In the rows, 128 means zero.
Each row has a class, written as a number after it.
[141 127 134 106  80 130 120 149 152  80 160 101  18 115 143 142 129 132
  93 118 121 124 120 123 129 122 162 118 124 102 114 145 118 149 145 133
 129 150  92 140 162 125  95 138 122 147]  6
[108  87 145 121 121 101 101 117 114 119 122 107 152 132 108 119 121 127
  78 129 148 134 122 147 125 125 153 136 143 120 117 134 127 112 132 111
 130 151  87 145 118 140 135 156  92 162]  1
[156 118 152 104 143 177  50 229 112 143 182 149 161 123 133 240 133 113
  83 181 215 116 158 133  75 179 162 118 112  66 120 116 141 146 172 148
 100 152 164  97 165 103 119 120  80 182]  1
[112 162 182  82  73 112 155 138  90 109 186  92  45 164 170 132 141  80
 100 138 177 105 100  94  74 125 126 146  59 105 189 130 108 143  85 129
 125  67 155  77 172 103 159 142 181 127]  4
[ 89  98 132 156 104 120 129 144 152 107 146  72  99 160 181 128 128 125
  99 112 129 110  90 127 111 117 101 137 136 115  95 157 122 127 123 116
 122 161 116 131 143 173 130 122 119 105]  6
[ 67  81 167 124  78  62 169 125 202 142 114 134  96 202 159  80  66 131
 108 158  81  95 123 109 174 144 106 145 128 128 112 112 115 137 135 132
 117 139  91 139 138 124 114 133 182  90]  6
[ 89  97 133 132 126 155 104 156 152  91 121 131 166 120 160 128 118 106
 127 165 144  87 143 135 137 131 131 143  88  92  90 118 115 111 123 110
 127 131  96 121 152 151 134 125 123 115]  5
[115 136 122 142 101 148 100 189 148  54 151  86 130 140 141 165 164  74
 153 110 112 108 145 127 145 117 126 147 103 111 128 130 123 136 129 114
 115 128 163 135 151 157 129 112 128  89]  7
[ 76  97 116 146 137 101 117 189 134 137 133 101 131 120 119  98 170 116
 125 147 111 126 141 132 130 157 113 129 117 140  85 140 140 123 142 120
 141 183  92 144 160 108  86 138 115 142]  1
[105 111 103 156 110 176 131 121 128 119 135 141  93 115 151 151  94 109
 141 111 120 113 149 144 126 120 100 144 109 112 114 123 144 144 106 107
 139 127 128 117 127 147  72 123 101 121]  0
[119  73 148 119 134 159 122 141 153 127 140 110 171 139 103 118  98 106
 130 146 126 154 117 154 141 120  95 143 134  89 143 157 132 136 111 106
 120 159 143 105 125 144 172 114 135 161]  1
[ 99 138 112 143 141  96 150 149 160 117 139 117 195 146 146 128 135 110
 119 164 105 115 112 111 110 132 157 123 104 134 116 148 117  98 154 161
 133 144 112 150 126 118 128 168 104 103]  7
[132 134 148  89 140 119 135 129 159  31 131 155 111 146  88 207 177 121
 117 108 169 149 161 145 148 117 162 129 106 142 143 148 128 165 112 122
 147  81 123 132 109 163 121 133 142  86]  3
[112 138 112 160 113 219 133 186 147 116 181 153 135 175 134 215 185  96
  97 175  87 201 150 114 125 155  65  78  90  90 179 179 101 135  95 149
 158 167 161  75 119 136 118  94 102 110]  7
[121 113  90 142 106 115 140 129 145 155 111 145 125 152 109 136  83  83
 168 132 165 124 130 142 138 140  99 158 127 104 134 108 139 117 104 129
 100  99  95 125 129 149 115 109 116 155]  6
[137 176 127 115  81 142 148 150 105 109 140 108  54 123 155 107 172 135
 105  65 102  83 199 124 134 104 131 182 123 131 118  91 125 160  87 141
 155  79 117 104 165 152 134 112 175 128]  2
[147 168 155 107 171 115 148 200 116 157 198 170  44 120 102 131 209 136
 110 155 154 178  99 120 112 181  94 174 153 138 128 117 123 120 160  97
 167 187  90 173 142 144 145 141 171 128]  2
[124 174 146 134 159 150 126 126 121 158 154 135 194 149 110 111 117 142
 108 165 100  99 124 128 116 124 133 158 118 142 121  68 110 125 130 137
 113 146  94 127 126 127 120 151 118 109]  7
[104 110 104 137  92 126 127 151 128  71  73 164 115 105 154 121 127 104
 135  95 143  82 132 129 127 124  90 129 125 125  85 135 137 154 173 148
 114 143 198 141 118 107 123 136  91 115]  0
[135  89  72 127 114 107 107 113 102  61  85 123 136 141 114 129  92 142
 138  90 139 126 169 169 175 148 148 121 108 161 126 106 155 157 125 138
 102 127 128 129  94 119 111 135  89 140]  0
[ 67 112 158 126 100 170 159 105 133 127 111  30 139 151 159 131 130 137
 138 145 146  95 148 144 110 111 158 127 135 165  81 149 121 139 127 100
 100 142 149  74 163 147 163  92 146  59]  3
[ 93 142 152  93 123  91 194 107 132 151 138 166 120 131  93 163 166  83
 106 143 139  85 131 132 110  97 124 158 144 147 137 121 118 157 114 146
 121  88  97 133 119 119 106 122 110 117]  5
[ 93 118 133  91 102  93  42 148 203 126 152  88 139 105 171 135 144 133
 126 170  91 136  35  89  97 145 123 126 192 132  45 158 131 130 142 113
 109 134 159  87 178  67 102 141 164 120]  3
[146 145 152  87  90 148 180 138  94 117  98 171 159 173 102  23 155  97
 120 132 102  98 124 119  77 124 170 142 137 122 130 136 136 112 149 121
 134 114 106 182 115 109 183 118 152 123]  5
[121 152 133 158 120 122 135 161 165 151 149  80 117 115 123 156 118 133
 153 144 146 136 130 127 116 139 112 143 107 116 115 117 131 120 138 121
 139 151 109 136 148 137 127 132 126 105]  7
[126 123 148  86 153  80 119 160 120 113 151 102 142 143  77 148 161 102
  96 149 138 123 126 141 160 106 136 129 145 153 138  99 128 117 140 123
 115 116 145 131 116 107 181 142 155 139]  4
[103 157 111 174 138 118 175  82  94 161 103  88  90 108 139 156 113 134
  90 158  82 149 168 121 157  49 106 141  89 127 113  95 119 150 101 108
 129 142  92 154 172 132 108 142 162 128]  2
[140 104 110 106 107 100 139 100 179 100 149 142 127  95 134  91  83 150
 138 107 106 106 113 128 157 142 150 148 111 126 146 141  97 117 132  96
 131  89 120  98 143 132 112 167 153 114]  7
[127 125  88 104 141 151 173 129 127 131  96  72 158 116 138 218 106 103
 152 130  57  72  27 134 118  79 170 132  88 105  81 176  95  66  85 141
  85 131  43 155 155  62 191 124 215 141]  0
[123  83  71 130 123 113 149 141 139 115 104  74 195 134 146 149  84 126
 142 140  63  91 112 157 163 118  78 143 123 121  49 147 148 131  95 115
 115  89 156 108 118 105 153 145 131 117]  0
[ 98 119 123 147 131  72 114 144 182 110 157 110 138  99 133 144 120 160
 128 111 167 123 159 119 124 134 106 126 117 127 116 154 105 144 161 129
 160 133 123 131 141 146 127 153 112 117]  7
[ 62 104 136 141  81 113  55 108 194  92  92 120 130 128 132 191  69 138
 130 122 167 118 168 131 145  84 148 121 163 118  86  76 127 206 147 160
  84 177  85 183 121 130 158 112 110  94]  5
[139 108 155 114 122 118 111 136 178  96 104 168 167 131  83 186 129 116
 113 162 122 151 145 145 170 113 128 138 117  95 126 109 136 143 135 165
 111 163 131 141 130 136 137 114  97 127]  1
[152 118 119 150 154 101 158 168 157  94  79 158 150 126  92 143 155 109
  99 161 148 124 114 146 165 151 120 127 105 128  50 124 128 125 129 128
 136 144 123 145 109 111  54 144  92 151]  1
[ 98  89  95 183 131 115  64 129 143 118 109  72 138  85 113 226 225 141
  66  98 118 165 138 132 151  58  22 146 114  73 139 141 129 128  73 103
 130 100 107 151 149 165 252  95 131 123]  1
[ 81 131 131 126 122  70 172 105 127 135 143 116 127 146  79 158 150  66
  98 162 120 139  94 110 129 129 134 126 112 152 159 118  89 137 137 131
 103 163 111 137 141 119 104 151 108 105]  7
[207  91 171  60 124 129 149 128 104 150 136 196 104 181 130 101  91  72
 124  89 119 102 105 162 152 106 154 155 101  72 205 111 116 107 130  94
 104 112 133 103 125 131 108 121 196 174]  7
[132 126 132 130 123 102 111 129 180  54  94 129 118 130  89 146 123 116
 119 124 168 178 115 149 141 125 155 140  98 147 150 119 130 133 139 117
  96 140 138 112 123 141  99 106 129 136]  3
[138 176 160 104 123 153 142  99  97 119 136 168 102 135 163 134 128 139
 126 127 153 120 129 126 111 105 126 163 117 135 145 124 100 114 105 150
 131 117 129  99 136 139 115 129 127 130]  2
[140  89  98 180 107 108 158 135 155 112  83 100 144 155 108 120  81 122
 131 101 112 127 144 143 156 160 128 113 122 150  60 137 151 116 120  82
 164 125 142 137 104 153  36 104 106 121]  0
[173  82 116 139 135 161 148 102 153  90 114  75 108 152 115 115  62 135
 139 131 176 119 132 143 128  94 141 117 118 117 139 141 127 125 120 129
 117 135 145 140 109 157 155  96 103 169]  2
[ 97  79 133 113 119 132 111  96 153 159  98 161 165 150 111 140 100 124
 132 137 130  76 144 135 128 107 153 137 154 134  93 112  96  94 136 141
 107 143  92 156 146 127 135 118 112  98]  1
[128 105 134 106 152  65 111 126 150 133 147 134 145 159 116 122 129 111
 158 102 145  82 152 136 175 112 123 131 126 150 138  84 129 140 129 169
 138 127 151 118 137 180  95 110 118 101]  4
[ 76 113 145 149 109 114 143 123 154 108 129 155 161 133  98 131 141 121
 137 141 174 129 121 121 132 159 143 137 126 135 131 138 115 121 125 104
 129 113  50 137  92 146 119 106  98 131]  2
[117 126 139 164  77 161  79 158 135  79 104  30 106 130 151 181 117 111
  40 127 110 107 148 114 100  66 103 127 113  79 113 142 104  47 136 129
 188  94 191 135 131 228 154 152  53 110]  3
[ 90 140 126 157  92 127 147 141 158  93  79 162 173 124 136 119 136 104
 121 125 129  90 131 124 150 126 159 110 114 118  65  87 140 138 131 157
 135 162 104 121 125 149  98 130 123 103]  4
[139 124 133 130 112 152 113 171 179  71 141 108 103 159 144 144  94 139
 133 137 174 109 128 138 140 130 153 147 148 123  56 124  94 141 133 130
 120 137  96 161  96 133 146 117 120 133]  2
[150 159  97 134 117 123 124 153 163 120 119  97 138 114 134 110 178 130
 143 168 157 224 126 132 113 143 114 132 124 113  92 156 155 166 145 135
 126 136 160 115 143 113 194 118 130 110]  3
[ 90 113 142 130 137 121  97 163  97 121 146 175 135 154 108 152 136 106
 131  95 175 126 194 153 152 129 105 136 137 142 179  85 155 141 138 103
 131 136 151 116 112 177 123 114 144 129]  4
[ 98 161 131 142 101 119 148 112 135 101 161 128 135 165 141 132 104 122
 132 149 131 197 154 138 109 132 146 168 137 143 109 150 136 133 117  88
 130 140  98 144 150 169 110 135 133  86]  6
[ 88  94 129 124 147 116 105 103 166  54 152 108  95 145 110  96  68 146
 137 131 138 118 125 124 159 104 120 137 102 138 167 133  90 141  95 143
 136 138  53 154  98 141 117 144 123 185]  2
[ 95 108 161 135 103 111  83 105 138  85 113 139 160 137 116  95 148 114
 108 117 128 151  76 122 104 136 160 139 136 118 118 139 131  94 123 127
 143 189  68 163 126 165 102 141  79 125]  1
[128 139 124 144 144 157  90 112 151 134 142 153 102 133 141 155  76 154
 120 117 162 148 165 143 156 101 139 140 139 130 126  89  97 131 113 151
 147 131  85 139  87 159 104 147  98 129]  2
[ 94 100 129 131 100 103 192 102  86 134  65 175 120 123 113 112 137  90
 110 111  95 140 127 148 150  84 104 122  96 117 150 149 132 172 138 114
  93 170 132 138 136  99 100 139 135 133]  1
[124 108 105 146  85 104 133 164 141 131  85 163 120 130 182  26 121 102
 103  95 138  85 117  90 129 157 135 118 137 107 100 134 113 160 172 118
 143 107 164 156 122 120 116 142 160 130]  5
[126 143 144 113 144 125 129 109 112 157 119 152 200 186 133  92 133 118
 144 146  97 126  64 106  98 122 111 119 146 128 100 133 115 114 125 134
 129 165 113 161 118 104 150 158 158  91]  7
[105 152 161 122 149 120 227 125 119  82  86 141 132 158 130 219 166 108
 114 147 159 137 111 131 154 124  95 112 102 140  61 178 101 153  94 111
 129 157 143 102 157 130 117 127 203  82]  6
[137 128 128 134 112 136  97 149 181  97 123 122 130 156 127  68  82 160
 166 116 148  86 178 131 138 155 148 134 107 159 117 113  94  64 140 145
 157 113 114 123 118 129  91 125 102 125]  7
[101 125 214  70 181 137 153 158  57 148 125 153 121 154 150 126 190  73
  64 178 193 113  95 136 141 128 160 109 109 104 144 170  57 108 185 130
 130 194 105  99 129 127 140 132 160 198]  3
[113 174 145 155 128 104 172 120 109 132 104  42 168 128 127 235 115 152
  66 114 104 122 177 120 110  83 162  99 106 139 120 148 120 119 113 184
 187 165 127 134 153 209 104 130 107 102]  5
[151 140  90  92 124 127 172  78 156 150 146 173 112 111 118  82  94 142
  99 137  92 147 114 114 107 117 162 144 107 119 170 139 114 171 113 120
 123  62 108  98 148 101 124 162 193 144]  3
[118 123 141 143 106 133 150 142 152 135  94 132 162 112 114 101 142 149
 134 126 125  77 136 134 123 138 125 140 112 116  57 115 135 139 131 143
 138 142  95 136 144 135 106 125  91  96]  1
[ 14 137 103 159  81 110 155 135 183 139 155  31 100 125 164 123 102  90
 148 133 134  64 208  94 118 100 151 146 117 138  45 142  72 159 115 146
 140  97  75 131 213 136 118 122 148  85]  6
[115 107 124 154 131 142 105 164 140 102 124  76 152 114 105 112 102 173
  73 148 103  73 112 107 119 133 130  88 112 143 114  99 135  94 155 107
 132 150 151 128 139 129 140 141 138 137]  4
[100 104 132 130 135  94  87 118 126 112 119 109 117 116 158 135 145 116
 117 147  73 121 116 113 154  96 107 139 109 129 159 117 155 122 157 143
 101 158 160 151 162 105 134 114 130 132]  0
[159  96  72 121 142  87 115 144 168  65 126 134 133 134 122 127 113  69
 119 117 168 191  95 139 129 136 153 134  91 115 142 138 126 132 116 111
 123 103 152 149 115 135 136 168 132 111]  5
[ 96  90 121 125  89 125 134 124 136 100 118 168 125 127 128  85 141  81
  83 135 115 192 169 147 102 100 113 150 108  86 151 177 122  81 119 121
 160 159 119 112 159 141 145 136 111 178]  1
[123 119 151 141 118  90  97 128 181 101 130 137 147 163 110 150 136 111
 117 129 155 144 115 119 134 134 121 146 127 126 132  95 119 135 136 112
 108 141 131 145 128 137 138 112 136  96]  7
[145 147 143  91 127  97 148  88  87 137 126 128 154 123 102 164  80 160
 134 146 131  40 125 127 188 129 138 154 119 118 132  88  78 173 139 122
  85 109  85 139 146 139 151 142 158 144]  7
[120 143 142 119 113  84 136 111 164 156 162 133  88 109 112 189 100 142
 119 126 155 122 160 135 147 148 113 189 138 159 142  75 133 179 132 131
 105  87 156  97 141 122 115 109 128 101]  0
[113 103 156  95 145  79 166 153 190 112 125 131 165 132 111 112 160  72
 132 119 119 119 109 149 166 108 133 148 118 138 113 124 137 158 115 124
 120  88 139 107 101 105 115 135 150  85]  5
[114 102 113 139 126 106 111 160 121  99 149  72 163 169 140 134 113 104
 120 135 144 144 132 131 123 154 127 139 133 150 153 157 134 123 115  87
 120 112 172 119 128 159 128 104 136 135]  5
[107  96 127 136 127 171 155 135 180  63 104 118 152 156 113 115  97 135
 131 111 153 150 175 145 129 156 178 110 128 147 119 169 134 119 129  96
 172 149 141 107 122 198 125 119 168 103]  3
[141  80 133 125  97 146 142 131 184 147 193 121 114 164 137 102  40 124
  44 117 122 170 200 159 107 109 221 123 132  68 116 134 131 147 142 111
 173 136  52 124 124 182 101 158 112 155]  6
[144 163 146 150 119 159 134 173 132 132 120  80 159 149 168  98 129 105
 129 144 121 143 121 135 114 111 132 140  90  98 105 122 137 134 122 157
 140 157 140 129 126 154 135 115 108 103]  5
[126 133 130 125 124  84 163 129 162  69  82 176 138 175 118 145 155 120
  87 137 114 143 166 143 177 127 151 124 108 154  90 124 118 100 120 160
 139 133 103 127 123 137  76 130 119 106]  6
[143 193  94 168 146  95  95 132 122 132 168  83  30 127 195  19 130 123
 130 152 170 210 102 111 168 141  94 184 113 156 165 110  76 139 117 163
 132 150 132 125 122 130 109 137 112 197]  2
[ 77 115 149 119 120  80 136 167 145 113 128 108 147 124 130 150 147 135
  92  93 131  59 130 161 154 122 122 156 139 142  54 107 120 151 129 124
 106 130  70  93 130 138  90 134 121 124]  6
[109 112  94 168  78  95 163 155 132 113  67  84 146 156 100 137 118  89
 167 108 127  82 151 136 149 111  96 126  97 100 112 122 124 123 136 153
 122 140  99 179 117 158 158 110  90 122]  7
